Here is a tiny trained network, its code and every weight. The questions are about switching its units off for an input and a target symbol, where a switched-off unit gives its printed mean instead of its output.

import numpy as np


def w(rows, s, z=0):
    codes = np.array(rows[::2]) - 128.0
    scale = np.full(codes.shape[1], s)
    scale[-1] = z or s
    return codes * scale


def norm(h):
    return h / np.sqrt((h * h).mean(-1, keepdims=True) + 1e-5)


def f(y):
    return np.maximum(y, 0)


def softmax(a):
    e = np.exp(a - a.max(-1, keepdims=True))
    return e / e.sum(-1, keepdims=True)


def log_softmax(a):
    a = a - a.max(-1, keepdims=True)
    return a - np.log(np.exp(a).sum(-1, keepdims=True))


def net(x, mask):
    ids = ['αβγδεηθλμξστφψω'.index(c) for c in x.split()]
    T = len(ids)
    res = E[ids] + P[:T]
    u = 0
    for l in range(2):
        q, k, v = (norm(res) @ M[l].T for M in (Q, K, V))
        z = softmax(np.where(np.tri(T) > 0, q @ k.T / 4**0.5, -1e9)) @ v
        res = res + np.where(mask[u], z, O[l][:, -1]) @ O[l][:, :-1]
        u += 1
        y = f(norm(res) @ A[l][:, :-1].T + A[l][:, -1])
        res = res + np.where(mask[u : u + 16], y, B[l][:, -1]) @ B[l][:, :-1]
        u += 16
    return log_softmax(norm(res)[-1] @ U[:, :-1].T + U[:, -1])


Q, K, V, O, A, B = {}, {}, {}, {}, {}, {}
E = w([
[65,148,134,184,61,96,86,145,170,169],'α',
[200,168,168,229,145,167,167,122,133,153],'β',
[154,74,239,138,144,114,123,114,170,202],'γ',
[77,184,127,185,171,131,192,195,172,60],'δ',
[183,69,175,164,99,184,71,128,144,122],'ε',
[222,164,147,40,194,152,158,195,101,106],'η',
[94,118,202,177,69,151,194,180,114,141],'θ',
[48,124,88,84,74,86,185,222,104,90],'λ',
[197,135,36,150,82,141,156,110,186,125],'μ',
[116,169,90,241,188,95,152,214,123,99],'ξ',
[118,129,94,89,43,63,128,89,178,193],'σ',
[206,188,133,170,61,151,132,111,63,172],'τ',
[195,2,88,96,145,56,109,127,65,153],'φ',
[132,43,131,179,101,135,50,190,80,75],'ψ',
[183,74,129,180,114,155,237,120,43,81],'ω',
],0.022)
P = w([
[106,73,64,125,133,249,140,161,129,204],'0',
[125,84,84,143,112,213,141,159,144,189],'1',
[139,100,96,147,111,186,138,157,147,167],'2',
[142,106,108,147,107,160,133,150,147,154],'3',
[146,109,121,144,103,143,130,145,146,137],'4',
[150,117,134,143,106,128,130,133,151,120],'5',
[156,128,146,141,103,114,125,128,152,109],'6',
[163,132,158,138,98,102,122,125,153,97],'7',
[171,140,170,136,93,87,118,121,159,85],'8',
[181,147,179,132,87,75,115,121,160,72],'9',
[194,144,191,134,84,62,121,130,169,65],'10',
],0.018)
Q[0] = w([
[110,120,174,128,60,130,156,102,37,75],'0.h0',
[64,151,83,91,102,176,203,50,99,128],'0.h0',
[234,87,103,123,14,65,134,191,240,78],'0.h0',
[66,106,74,105,179,188,22,1,115,103],'0.h0',
],0.0071)
K[0] = w([
[163,137,130,124,179,93,116,122,195,104],'0.h0',
[65,125,101,134,197,196,74,98,110,176],'0.h0',
[192,151,204,158,96,2,131,124,108,32],'0.h0',
[81,126,109,117,176,211,157,166,118,213],'0.h0',
],0.0091)
V[0] = w([
[130,105,41,91,134,91,56,154,216,105],'0.h0',
[123,41,157,105,83,135,122,156,81,94],'0.h0',
[143,84,119,101,90,111,252,133,171,106],'0.h0',
[91,117,146,149,207,94,155,173,116,104],'0.h0',
],0.013)
O[0] = w([
[142,152,94,120,208,145,75,177,240,122,139],'0.h0',
[77,204,100,172,201,118,71,67,40,183,253],'0.h0',
[123,199,152,124,25,207,39,68,134,114,255],'0.h0',
[206,153,137,156,97,105,159,247,118,181,27],'0.h0',
],0.011,0.0061)
A[0] = w([
[142,113,237,185,162,181,182,75,118,160,127],'0.n0',
[75,100,43,107,108,110,83,191,103,58,36],'0.n1',
[167,214,58,21,111,86,241,32,192,216,172],'0.n2',
[104,85,149,100,107,164,230,147,185,90,1],'0.n3',
[216,72,48,149,49,78,82,153,108,147,79],'0.n4',
[149,100,167,57,87,111,191,176,208,206,106],'0.n5',
[116,102,173,132,136,162,137,111,132,64,59],'0.n6',
[102,153,96,164,120,150,186,216,80,75,122],'0.n7',
[143,100,126,209,128,230,142,124,143,57,98],'0.n8',
[44,147,140,39,48,46,112,124,184,255,121],'0.n9',
[33,194,183,105,146,150,140,166,157,156,142],'0.n10',
[120,176,81,126,177,135,111,181,146,91,69],'0.n11',
[164,128,168,40,80,183,110,104,125,137,70],'0.n12',
[210,144,140,156,117,144,116,159,83,177,113],'0.n13',
[121,156,78,117,127,159,244,115,94,5,121],'0.n14',
[111,133,149,84,172,86,92,133,164,170,87],'0.n15',
],0.0097,0.0067)
B[0] = w([
[86,171,120,113,172,137,190,215,185,96,246],'0.n0',
[130,92,132,96,116,107,115,221,154,130,159],'0.n1',
[75,140,120,197,235,153,142,147,64,71,216],'0.n2',
[177,163,135,138,122,193,155,36,144,152,138],'0.n3',
[190,147,87,145,137,120,131,95,87,119,172],'0.n4',
[173,132,65,105,151,133,109,108,170,112,148],'0.n5',
[111,139,108,137,112,108,118,135,130,96,148],'0.n6',
[113,160,148,162,157,136,204,104,85,145,188],'0.n7',
[135,114,99,170,104,106,82,140,135,128,254],'0.n8',
[122,126,136,160,95,113,252,177,142,95,212],'0.n9',
[97,182,143,123,128,113,153,114,153,189,189],'0.n10',
[105,140,124,124,146,156,110,120,194,105,174],'0.n11',
[144,111,153,154,93,188,142,129,161,68,205],'0.n12',
[134,164,131,132,163,149,140,150,109,123,206],'0.n13',
[142,124,122,90,138,150,174,35,128,87,190],'0.n14',
[146,124,137,154,165,118,130,132,173,126,151],'0.n15',
],0.012,0.0061)
Q[1] = w([
[138,146,96,116,138,122,144,115,106,110],'1.h0',
[115,200,116,252,153,127,125,122,126,38],'1.h0',
[91,123,159,90,150,140,93,157,106,119],'1.h0',
[110,161,122,113,163,121,150,102,143,157],'1.h0',
],0.016)
K[1] = w([
[115,142,180,165,131,83,122,141,128,111],'1.h0',
[160,179,195,91,119,9,92,116,135,78],'1.h0',
[116,139,81,162,131,132,146,94,124,170],'1.h0',
[114,102,168,152,142,114,71,143,121,147],'1.h0',
],0.014)
V[1] = w([
[96,147,76,154,134,130,177,102,151,179],'1.h0',
[147,110,108,133,62,61,121,97,145,206],'1.h0',
[136,168,73,27,161,97,146,120,104,112],'1.h0',
[164,117,253,98,141,96,145,113,182,161],'1.h0',
],0.012)
O[1] = w([
[160,124,198,113,122,128,70,111,128,48,184],'1.h0',
[163,119,128,218,203,250,144,67,125,99,1],'1.h0',
[121,182,35,90,103,198,194,97,141,108,42],'1.h0',
[77,88,101,116,159,220,104,196,102,129,11],'1.h0',
],0.011,0.0088)
A[1] = w([
[112,169,146,55,74,102,103,119,161,206,77],'1.n0',
[127,14,162,61,84,160,140,103,179,67,110],'1.n1',
[104,138,180,103,121,117,169,86,67,139,89],'1.n2',
[131,122,167,106,139,156,150,196,33,121,2],'1.n3',
[108,130,85,76,182,89,89,167,173,105,125],'1.n4',
[210,108,165,138,209,121,105,112,142,80,70],'1.n5',
[164,119,51,153,125,166,67,127,100,99,119],'1.n6',
[113,179,199,133,129,162,190,165,164,141,5],'1.n7',
[117,124,179,118,117,52,150,113,138,86,66],'1.n8',
[126,200,105,179,132,159,87,188,124,150,12],'1.n9',
[80,132,174,70,126,165,67,96,159,119,168],'1.n10',
[164,142,129,105,146,101,183,94,213,123,62],'1.n11',
[162,5,186,75,93,49,100,167,100,110,49],'1.n12',
[111,190,107,211,213,140,200,120,98,193,90],'1.n13',
[141,134,87,206,55,97,122,110,145,164,168],'1.n14',
[211,93,106,25,130,122,10,114,88,146,59],'1.n15',
],0.011,0.0065)
B[1] = w([
[158,87,222,87,202,178,164,114,138,166,166],'1.n0',
[166,73,110,202,53,167,185,131,114,221,176],'1.n1',
[141,161,121,172,202,106,87,140,146,180,174],'1.n2',
[159,54,105,99,109,69,40,176,44,115,140],'1.n3',
[152,16,88,148,139,93,104,165,185,174,185],'1.n4',
[112,71,157,83,148,194,189,214,156,168,169],'1.n5',
[83,126,158,46,201,185,98,131,103,94,170],'1.n6',
[65,140,48,145,198,245,22,128,45,89,183],'1.n7',
[186,72,154,125,154,112,112,125,85,68,224],'1.n8',
[95,181,84,139,174,99,178,67,173,103,151],'1.n9',
[134,124,170,32,94,48,145,107,130,136,194],'1.n10',
[145,105,103,144,195,162,169,154,131,44,171],'1.n11',
[153,133,62,70,163,227,201,36,94,14,173],'1.n12',
[186,45,75,137,75,81,63,96,116,123,183],'1.n13',
[124,165,86,2,102,123,100,173,116,93,254],'1.n14',
[28,234,189,225,120,119,203,190,212,28,171],'1.n15',
],0.0086,0.0087)
U = w([
[94,112,170,140,69,95,118,133,243,101,80],'α',
[197,161,115,174,100,151,122,223,143,88,22],'β',
[103,76,188,158,208,195,161,131,147,167,253],'γ',
[87,247,145,129,191,169,141,78,191,98,58],'δ',
[139,92,180,48,108,124,61,106,190,110,113],'ε',
[224,141,136,22,177,133,174,188,131,142,101],'η',
[67,188,174,140,90,147,99,133,114,192,195],'θ',
[27,154,75,33,121,118,176,176,125,158,191],'λ',
[120,121,36,110,137,195,85,81,165,132,240],'μ',
[175,108,112,184,148,62,123,151,159,215,227],'ξ',
[48,75,134,110,152,89,204,60,144,64,72],'σ',
[138,151,176,136,95,112,94,77,58,126,98],'τ',
[85,139,134,94,253,41,110,129,114,83,78],'φ',
[26,73,91,131,134,123,56,190,60,111,145],'ψ',
[141,86,130,98,113,134,191,95,59,81,145],'ω',
],0.0077,0.0041)

Each question gives the input, a string of symbols that net reads in full, and the target symbol t.
The units are the heads (4 rows each of Q, K, V and O) and the neurons (one row each of A and B). Each row of codes is followed by its name. A weight is (code - 128) times the scale printed after its matrix; where a second scale follows, it is the last column's (O, A, B and U).
mask holds one flag per unit, layer by layer, with each layer's heads first. A switched-off unit (its flag False) gives its mean, the last column of its rows in O or B, instead of its output. The means were averaged over made-up inputs and are rounded, as every weight is.
A unit's drop is (log p(t) with every unit on - log p(t) with that unit switched off) / (log p(t) with every unit on - log p(t) with every unit switched off).
The circuit of an input: a set's keep is (log p(t) with only the set's units on - log p(t) with every unit switched off) / (log p(t) with every unit on - log p(t) with every unit switched off). Starting from the 12 units with the biggest drops (on a tie, the unit counted first), units are removed one at a time, each time the one whose removal leaves the highest keep (on an exact tie, the one counted first), for as long as the keep stays at least 0.8.
units of the circuit, in order: the units of the circuit, biggest drop first
unit that matters most: the unit with the biggest drop
top k neurons: the k neurons with the biggest drops, biggest first
k most important neurons of layer l: the k neurons of layer l with the biggest drops, biggest first
drop when u is switched off: that unit's drop, to one decimal
input λ α σ τ ξ ψ ε, target φ: units of the circuit, in order : [0.h0]
input μ ε μ σ γ φ δ σ ξ α ε, target γ: units of the circuit, in order : [1.h0; 1.n5]
input μ λ δ μ δ ψ θ, target ξ: units of the circuit, in order : [0.h0; 1.n13]
input σ σ δ ε ω θ, target θ: units of the circuit, in order : [0.h0; 1.n2]
input θ σ α ε α θ σ τ δ α β, target γ: units of the circuit, in order : [1.h0; 1.n5]
input μ ε η φ λ σ, target δ: top 2 neurons : [0.n2; 0.n9]
input τ σ δ τ μ, target ω: units of the circuit, in order : [0.h0; 1.n1]
input δ σ ε, target α: 3 most important neurons of layer 1 : [1.n15; 1.n1; 1.n7]
input ψ β ψ ξ λ δ η ω β, target θ: units of the circuit, in order : [0.h0; 1.h0; 1.n2]
input μ ε τ φ α μ ξ γ σ β, target α: units of the circuit, in order : [0.h0; 0.n8]
input ε ξ ψ, target φ: units of the circuit, in order : [0.h0; 1.h0]
input η φ φ β η γ ψ θ ξ τ σ, target σ: 2 most important neurons of layer 0 : [0.n2; 0.n9]
input η ψ τ ε μ β α ε, target γ: units of the circuit, in order : [1.h0; 1.n5; 0.h0]
input ω η τ β ψ γ μ β, target α: 2 most important neurons of layer 0 : [0.n0; 0.n8]
input γ β τ ψ μ, target ξ: most important neuron of layer 1 : [1.n13]
input ξ η γ ξ α θ ψ λ μ, target δ: units of the circuit, in order : [0.h0; 0.n2]
input α ω ψ, target τ: units of the circuit, in order : [0.h0; 1.h0]
input ε γ ξ η μ α ψ μ ψ σ, target φ: top 2 neurons : [0.n2; 1.n1]
input γ μ β φ β, target μ: 3 most important neurons of layer 1 : [1.n13; 1.n7; 1.n15]
input μ ψ α ψ ξ ξ ε, target η: unit that matters most : 0.h0
input ψ ξ τ η φ ω ψ δ β, target β: top 2 neurons : [0.n0; 0.n2]
input μ μ σ σ θ, target ε: top 2 neurons : [0.n2; 1.n10]
input ψ θ μ δ θ γ γ ε δ η λ, target λ: top 2 neurons : [0.n9; 0.n7]
input φ ε σ φ λ α γ, target γ: 2 most important neurons of layer 1 : [1.n14; 1.n7]
input σ γ ω μ μ σ φ β β, target β: top 2 neurons : [0.n0; 0.n8]
input μ ω ε λ λ μ ω φ δ η α, target λ: top 2 neurons : [0.n9; 1.n14]
input δ ω ε η τ ω ψ τ τ γ θ, target ψ: units of the circuit, in order : [1.h0]
input δ ω μ μ ξ, target α: drop when 0.n13 is switched off : 0.0
input η σ η γ ε φ η, target δ: drop when 0.h0 is switched off : 0.2
input μ β α μ τ ω ε, target τ: drop when 0.h0 is switched off : 1.2
